Here is a tiny trained network, its code and every weight. The questions are about switching its units off for an input and a class, where a switched-off unit gives its printed mean instead of its output.

import numpy as np


def w(rows, s, z=0):
    codes = np.array(rows[::2]) - 128.0
    scale = np.full(codes.shape[1], s)
    scale[-1] = z or s
    return codes * scale


def norm(h):
    return h / np.sqrt((h * h).mean(-1, keepdims=True) + 1e-5)


def f(y):
    return np.maximum(y, 0)


def log_softmax(a):
    a = a - a.max(-1, keepdims=True)
    return a - np.log(np.exp(a).sum(-1, keepdims=True))


def net(x, mask):
    res = np.array(x, float).reshape(1, 8) / 4 @ E
    u = 0
    for l in range(4):
        y = f(norm(res) @ A[l][:, :-1].T + A[l][:, -1])
        res = res + np.where(mask[u : u + 7], y, B[l][:, -1]) @ B[l][:, :-1]
        u += 7
    return log_softmax(norm(res)[-1] @ U[:, :-1].T + U[:, -1])


A, B = {}, {}
E = w([
[145,97,180,84,122,174,71,6,127,119,70],'x0',
[129,124,125,130,131,124,131,128,129,130,131],'x1',
[122,129,131,125,129,127,125,130,131,129,128],'x2',
[212,145,92,56,137,143,114,139,173,161,131],'x3',
[128,132,129,128,126,130,127,129,130,130,129],'x4',
[143,107,135,93,4,133,212,117,102,71,158],'x5',
[129,132,129,130,126,128,128,129,126,130,127],'x6',
[133,127,129,131,123,123,127,128,127,133,125],'x7',
],0.003)
A[0] = w([
[99,145,46,215,253,101,32,189,122,186,117,172],'L0N0',
[105,141,196,136,204,176,74,71,173,184,66,37],'L0N1',
[91,98,147,142,107,104,194,208,167,74,142,130],'L0N2',
[1,93,196,218,189,188,113,54,92,125,115,38],'L0N3',
[142,81,180,48,59,183,67,2,101,75,87,8],'L0N4',
[91,167,36,167,209,95,74,208,134,133,184,204],'L0N5',
[117,93,232,124,233,151,34,44,179,179,17,102],'L0N6',
],0.0024,0.0016)
B[0] = w([
[113,91,233,103,92,174,233,104,158,135,53,255],'L0N0',
[159,112,75,154,83,56,80,192,102,59,170,196],'L0N1',
[85,194,89,166,128,145,93,69,97,205,163,187],'L0N2',
[178,25,163,187,129,5,117,235,155,22,90,200],'L0N3',
[92,160,201,174,238,128,217,230,190,228,68,212],'L0N4',
[146,97,205,88,112,176,181,68,152,148,60,233],'L0N5',
[130,156,29,122,97,123,44,152,41,58,201,248],'L0N6',
],0.0025,0.0038)
A[1] = w([
[176,123,170,92,190,165,112,97,179,175,78,160],'L1N0',
[139,119,215,148,125,71,159,124,168,120,83,12],'L1N1',
[172,157,120,70,126,173,166,186,177,193,133,32],'L1N2',
[33,95,53,189,101,159,105,87,55,84,204,57],'L1N3',
[199,208,2,74,93,131,108,136,122,158,194,83],'L1N4',
[121,191,47,154,75,88,179,200,118,150,206,131],'L1N5',
[13,133,213,205,119,83,145,115,103,97,107,200],'L1N6',
],0.0027,0.0011)
B[1] = w([
[123,176,130,131,68,121,185,190,117,145,166,209],'L1N0',
[81,89,120,125,161,216,143,79,121,127,206,175],'L1N1',
[169,90,149,110,78,45,120,93,164,71,104,191],'L1N2',
[152,254,89,175,131,50,74,126,85,236,54,170],'L1N3',
[87,17,115,149,202,189,87,87,132,59,133,180],'L1N4',
[140,97,83,105,91,75,56,21,107,60,132,197],'L1N5',
[65,115,101,209,118,168,118,56,60,165,165,253],'L1N6',
],0.0027,0.0038)
A[2] = w([
[179,171,123,46,102,99,185,157,176,150,130,149],'L2N0',
[151,202,71,72,158,145,87,128,150,161,129,112],'L2N1',
[132,93,189,134,92,157,158,64,64,112,122,152],'L2N2',
[61,108,251,193,149,115,192,140,89,191,82,154],'L2N3',
[237,147,58,32,154,137,41,146,177,121,111,25],'L2N4',
[183,132,177,54,127,171,185,141,190,165,91,9],'L2N5',
[182,158,181,76,124,128,191,166,192,165,92,44],'L2N6',
],0.003,0.0011)
B[2] = w([
[211,166,158,102,195,34,47,141,182,133,47,194],'L2N0',
[161,151,90,67,99,163,151,160,89,111,190,162],'L2N1',
[120,171,87,119,149,128,138,184,152,199,153,203],'L2N2',
[154,97,102,13,109,186,153,112,187,100,167,253],'L2N3',
[23,156,67,117,130,251,177,99,37,142,226,216],'L2N4',
[183,232,149,196,156,31,67,213,127,208,41,194],'L2N5',
[211,228,178,96,88,34,83,184,141,197,19,190],'L2N6',
],0.0027,0.0039)
A[3] = w([
[151,104,198,216,187,27,43,161,145,68,39,122],'L3N0',
[139,117,183,118,48,85,236,192,135,75,167,141],'L3N1',
[209,48,72,54,133,80,128,124,202,23,168,4],'L3N2',
[40,90,246,135,149,236,251,143,160,161,108,60],'L3N3',
[57,68,79,143,124,214,153,91,79,107,219,116],'L3N4',
[187,186,214,98,124,130,174,147,178,214,47,115],'L3N5',
[66,96,225,144,140,224,229,125,160,142,115,36],'L3N6',
],0.0029,0.0022)
B[3] = w([
[100,84,195,145,74,77,156,204,113,60,57,198],'L3N0',
[109,112,145,157,225,167,59,100,145,162,93,185],'L3N1',
[181,27,128,90,92,110,149,91,219,37,123,153],'L3N2',
[132,34,198,140,234,252,155,21,246,148,220,210],'L3N3',
[158,192,147,111,154,125,131,157,140,179,103,253],'L3N4',
[119,166,200,149,116,88,194,170,153,169,89,219],'L3N5',
[87,34,207,185,214,234,176,33,218,147,209,190],'L3N6',
],0.0038,0.0039)
U = w([
[27,10,244,219,244,251,245,14,228,223,234,208],'0',
[243,252,245,33,139,14,210,250,233,245,3,203],'1',
[14,243,13,246,9,15,236,22,8,233,238,117],'2',
[250,11,6,12,21,30,189,16,243,12,217,46],'3',
[25,8,217,241,176,21,14,240,13,3,9,2],'4',
[174,239,3,9,245,249,5,187,7,172,224,36],'5',
],0.0049,0.002)

Each question gives the input, the list of numbers given to net, and the class t.
The units are the neurons (one row each of A and B). Each row of codes is followed by its name. A weight is (code - 128) times the scale printed after its matrix; where a second scale follows, it is the last column's (A, B and U).
mask holds one flag per neuron, layer by layer. A switched-off neuron (its flag False) gives its mean, the last column of its row in B, instead of its output. The means were averaged over made-up inputs and are rounded, as every weight is.
A unit's drop is (log p(t) with every unit on - log p(t) with that unit switched off) / (log p(t) with every unit on - log p(t) with every unit switched off).
The circuit of an input: a set's keep is (log p(t) with only the set's units on - log p(t) with every unit switched off) / (log p(t) with every unit on - log p(t) with every unit switched off). Starting from the 12 units with the biggest drops (on a tie, the unit counted first), units are removed one at a time, each time the one whose removal leaves the highest keep (on an exact tie, the one counted first), for as long as the keep stays at least 0.8.
circuit, biggest first: the units of the circuit, biggest drop first
k most important neurons: the k neurons with the biggest drops, biggest first
k most important neurons of layer l: the k neurons of layer l with the biggest drops, biggest first
input [1,-8,-4,6,2,-7,-6,-6], class 5: circuit, biggest first => (L0N6, L2N4)
input [-6,-4,0,-3,5,1,2,-3], class 2: circuit, biggest first => (L0N2, L1N5)
input [0,0,-5,2,-1,5,2,-3], class 3: circuit, biggest first => (L0N0, L1N5)
input [-5,1,2,0,-6,8,-6,5], class 2: circuit, biggest first => (L0N2, L3N3)
input [8,-4,1,-4,6,0,2,-2], class 4: 2 most important neurons of layer 0 => (L0N6, L0N0)
input [3,-7,-2,3,-2,-4,3,1], class 5: circuit, biggest first => (L0N6)
input [-8,-8,-2,-2,-1,1,2,5], class 2: circuit, biggest first => (L1N5, L0N2)
input [7,5,3,6,-6,0,1,6], class 5: 3 most important neurons => (L0N6, L0N0, L2N4)
input [-6,-5,8,8,0,1,-8,8], class 3: 3 most important neurons of layer 1 => (L1N5, L1N4, L1N2)
input [1,5,-6,7,-1,8,4,0], class 1: 2 most important neurons => (L0N6, L0N1)
input [-2,2,-4,-6,-4,1,5,-2], class 2: 3 most important neurons of layer 0 => (L0N0, L0N4, L0N2)
input [0,8,-6,-4,-3,3,4,-8], class 2: 2 most important neurons => (L0N0, L0N5)
input [7,-3,-7,6,3,0,-8,-3], class 5: 3 most important neurons => (L0N6, L0N0, L2N4)
input [1,5,5,-6,8,-1,-5,7], class 4: circuit, biggest first => (L0N3)
input [6,5,8,0,2,-2,-2,7], class 4: 3 most important neurons => (L0N3, L2N3, L0N4)
input [-1,0,5,1,-1,5,-4,3], class 3: 2 most important neurons => (L1N6, L2N4)
input [-6,-1,-8,-5,-1,1,1,-2], class 2: 2 most important neurons => (L0N4, L0N2)
input [1,-2,-2,-1,8,0,-4,6], class 4: 2 most important neurons => (L0N6, L0N0)
input [1,-2,-1,3,4,-4,-4,4], class 5: 3 most important neurons => (L0N6, L0N4, L0N1)
input [1,-4,0,4,6,-1,-2,-5], class 5: most important neuron => (L2N4)
input [8,0,-7,1,-5,4,-3,7], class 1: 2 most important neurons => (L0N4, L1N6)
input [-8,4,2,-3,7,1,4,-6], class 2: 2 most important neurons of layer 1 => (L1N5, L1N1)
input [1,3,3,5,-7,8,-2,1], class 1: 4 most important neurons => (L0N6, L0N1, L0N4, L1N6)
input [-8,1,-4,6,0,1,0,-1], class 3: 3 most important neurons => (L1N5, L0N4, L1N4)
input [-1,5,6,-8,-4,2,8,-5], class 2: 2 most important neurons of layer 1 => (L1N3, L1N6)
